Here is a tiny trained network, its code and every weight. The questions are about switching its units off for an input and a class, where a switched-off unit gives its printed mean instead of its output.

import numpy as np


def w(rows, s, z=0):
    codes = np.array(rows[::2]) - 128.0
    scale = np.full(codes.shape[1], s)
    scale[-1] = z or s
    return codes * scale


def norm(h):
    return h / np.sqrt((h * h).mean(-1, keepdims=True) + 1e-5)


def f(y):
    return np.maximum(y, 0)


def log_softmax(a):
    a = a - a.max(-1, keepdims=True)
    return a - np.log(np.exp(a).sum(-1, keepdims=True))


def net(x, mask):
    res = np.array(x, float).reshape(1, 6) / 4 @ E
    u = 0
    for l in range(3):
        y = f(norm(res) @ A[l][:, :-1].T + A[l][:, -1])
        res = res + np.where(mask[u : u + 5], y, B[l][:, -1]) @ B[l][:, :-1]
        u += 5
    return log_softmax(norm(res)[-1] @ U[:, :-1].T + U[:, -1])


A, B = {}, {}
E = w([
[90,120,62,126,78,206,76,85],'x0',
[210,85,128,253,92,129,130,117],'x1',
[147,129,119,160,150,105,224,79],'x2',
[181,124,81,219,113,34,66,192],'x3',
[183,117,150,62,5,196,170,75],'x4',
[101,167,215,175,161,161,70,77],'x5',
],0.0052)
A[0] = w([
[214,71,147,106,103,143,216,121,128],'0.n1',
[125,125,103,217,249,88,205,245,64],'0.n2',
[162,80,73,96,80,78,201,90,107],'0.n3',
[37,113,192,124,131,100,255,160,119],'0.n4',
[126,74,178,8,95,121,27,223,251],'0.n5',
],0.0063,0.0033)
B[0] = w([
[106,104,221,179,88,112,157,177,203],'0.n1',
[181,169,181,103,105,111,75,26,228],'0.n2',
[115,42,254,60,194,99,194,130,188],'0.n3',
[125,176,95,139,150,179,200,123,194],'0.n4',
[90,113,34,150,39,93,167,141,253],'0.n5',
],0.0084,0.006)
A[1] = w([
[169,120,131,158,82,113,139,101,143],'1.n1',
[173,129,144,109,104,175,118,104,3],'1.n2',
[71,107,133,185,130,191,133,88,86],'1.n3',
[112,112,134,175,115,127,1,149,92],'1.n4',
[115,164,108,105,192,83,113,82,36],'1.n5',
],0.0094,0.0028)
B[1] = w([
[161,67,24,81,162,108,96,96,254],'1.n1',
[137,143,195,66,182,55,109,100,150],'1.n2',
[84,95,164,98,71,107,110,2,212],'1.n3',
[170,177,142,201,101,125,67,184,249],'1.n4',
[198,198,100,71,145,143,123,166,194],'1.n5',
],0.0089,0.004)
A[2] = w([
[61,91,120,56,71,85,108,178,95],'2.n1',
[85,115,24,137,114,164,127,159,63],'2.n2',
[100,167,206,254,125,92,121,102,156],'2.n3',
[195,97,62,115,98,73,113,147,255],'2.n4',
[92,91,168,116,154,216,72,130,151],'2.n5',
],0.0082,0.0032)
B[2] = w([
[59,121,80,85,147,81,131,53,201],'2.n1',
[127,226,82,212,77,191,132,177,177],'2.n2',
[138,97,33,71,115,60,98,135,190],'2.n3',
[86,131,151,48,125,182,149,144,254],'2.n4',
[145,7,153,124,166,45,136,120,149],'2.n5',
],0.011,0.0073)
U = w([
[122,131,174,241,151,179,131,171,2],'0',
[213,132,86,152,138,68,1,140,121],'1',
[68,194,38,93,47,171,137,188,154],'2',
[74,99,126,182,136,173,99,91,83],'3',
[181,214,180,109,218,133,141,117,142],'4',
[181,80,214,155,123,219,226,229,122],'5',
[122,42,137,49,90,66,185,72,159],'6',
],0.014,0.0095)

Each question gives the input, the list of numbers given to net, and the class t.
The units are the neurons (one row each of A and B). Each row of codes is followed by its name. A weight is (code - 128) times the scale printed after its matrix; where a second scale follows, it is the last column's (A, B and U).
mask holds one flag per neuron, layer by layer. A switched-off neuron (its flag False) gives its mean, the last column of its row in B, instead of its output. The means were averaged over made-up inputs and are rounded, as every weight is.
A unit's drop is (log p(t) with every unit on - log p(t) with that unit switched off) / (log p(t) with every unit on - log p(t) with every unit switched off).
The circuit of an input: a set's keep is (log p(t) with only the set's units on - log p(t) with every unit switched off) / (log p(t) with every unit on - log p(t) with every unit switched off). Starting from the 12 units with the biggest drops (on a tie, the unit counted first), units are removed one at a time, each time the one whose removal leaves the highest keep (on an exact tie, the one counted first), for as long as the keep stays at least 0.8.
units of the circuit, in order: the units of the circuit, biggest drop first
unit that matters most: the unit with the biggest drop
top k neurons: the k neurons with the biggest drops, biggest first
k most important neurons of layer l: the k neurons of layer l with the biggest drops, biggest first
input [5,0,3,-3,-6,4], class 1: unit that matters most : 0.n3
input [-5,-8,-1,3,-6,1], class 4: units of the circuit, in order : [0.n2; 1.n5]
input [1,-5,4,5,1,1], class 4: units of the circuit, in order : [0.n5; 1.n5; 2.n3]
input [-2,5,4,0,8,-2], class 5: units of the circuit, in order : [2.n1; 0.n1]
input [-8,-5,5,-4,1,8], class 4: units of the circuit, in order : [0.n5; 2.n1]
input [-6,4,4,1,-6,-4], class 4: top 3 neurons : [0.n2; 1.n5; 0.n5]
input [-5,2,-7,6,2,7], class 2: top 2 neurons : [0.n5; 2.n4]
input [-3,4,0,-3,-6,-6], class 4: top 2 neurons : [0.n2; 0.n5]
input [4,-2,1,1,-7,0], class 1: top 3 neurons : [1.n4; 0.n4; 0.n3]
input [-7,-4,4,7,-8,-1], class 4: top 3 neurons : [1.n5; 0.n1; 2.n4]
input [6,-5,-4,-1,-6,7], class 1: top 2 neurons : [1.n4; 2.n4]
input [0,8,5,-2,-6,0], class 1: 2 most important neurons of layer 0 : [0.n2; 0.n5]
input [-6,-7,-8,-2,3,7], class 2: 3 most important neurons of layer 0 : [0.n5; 0.n3; 0.n2]
input [-3,7,6,-7,6,-3], class 5: unit that matters most : 2.n1
input [7,1,2,2,1,5], class 1: top 2 neurons : [1.n4; 0.n5]
input [-5,-3,6,-8,8,-1], class 5: 2 most important neurons of layer 2 : [2.n1; 2.n3]
input [-8,-4,-1,2,7,6], class 2: 2 most important neurons of layer 2 : [2.n5; 2.n4]
input [-4,-3,-3,-7,2,2], class 2: top 2 neurons : [0.n5; 0.n3]
input [-3,0,-6,7,1,2], class 2: top 2 neurons : [0.n5; 2.n4]
input [-1,5,7,-8,-3,-7], class 5: top 2 neurons : [0.n3; 2.n1]
input [-7,-4,-4,4,0,-1], class 2: 2 most important neurons of layer 0 : [0.n3; 0.n5]
input [-5,8,3,0,8,-6], class 5: most important neuron of layer 1 : [1.n3]
input [4,-1,-1,-5,-6,2], class 6: top 3 neurons : [1.n3; 2.n5; 0.n2]
input [-7,0,-1,5,-6,-6], class 4: 3 most important neurons of layer 0 : [0.n2; 0.n1; 0.n5]
input [-7,-2,-8,-3,0,2], class 2: top 2 neurons : [0.n5; 2.n2]
input [3,6,2,7,7,-1], class 5: 3 most important neurons of layer 0 : [0.n5; 0.n2; 0.n1]
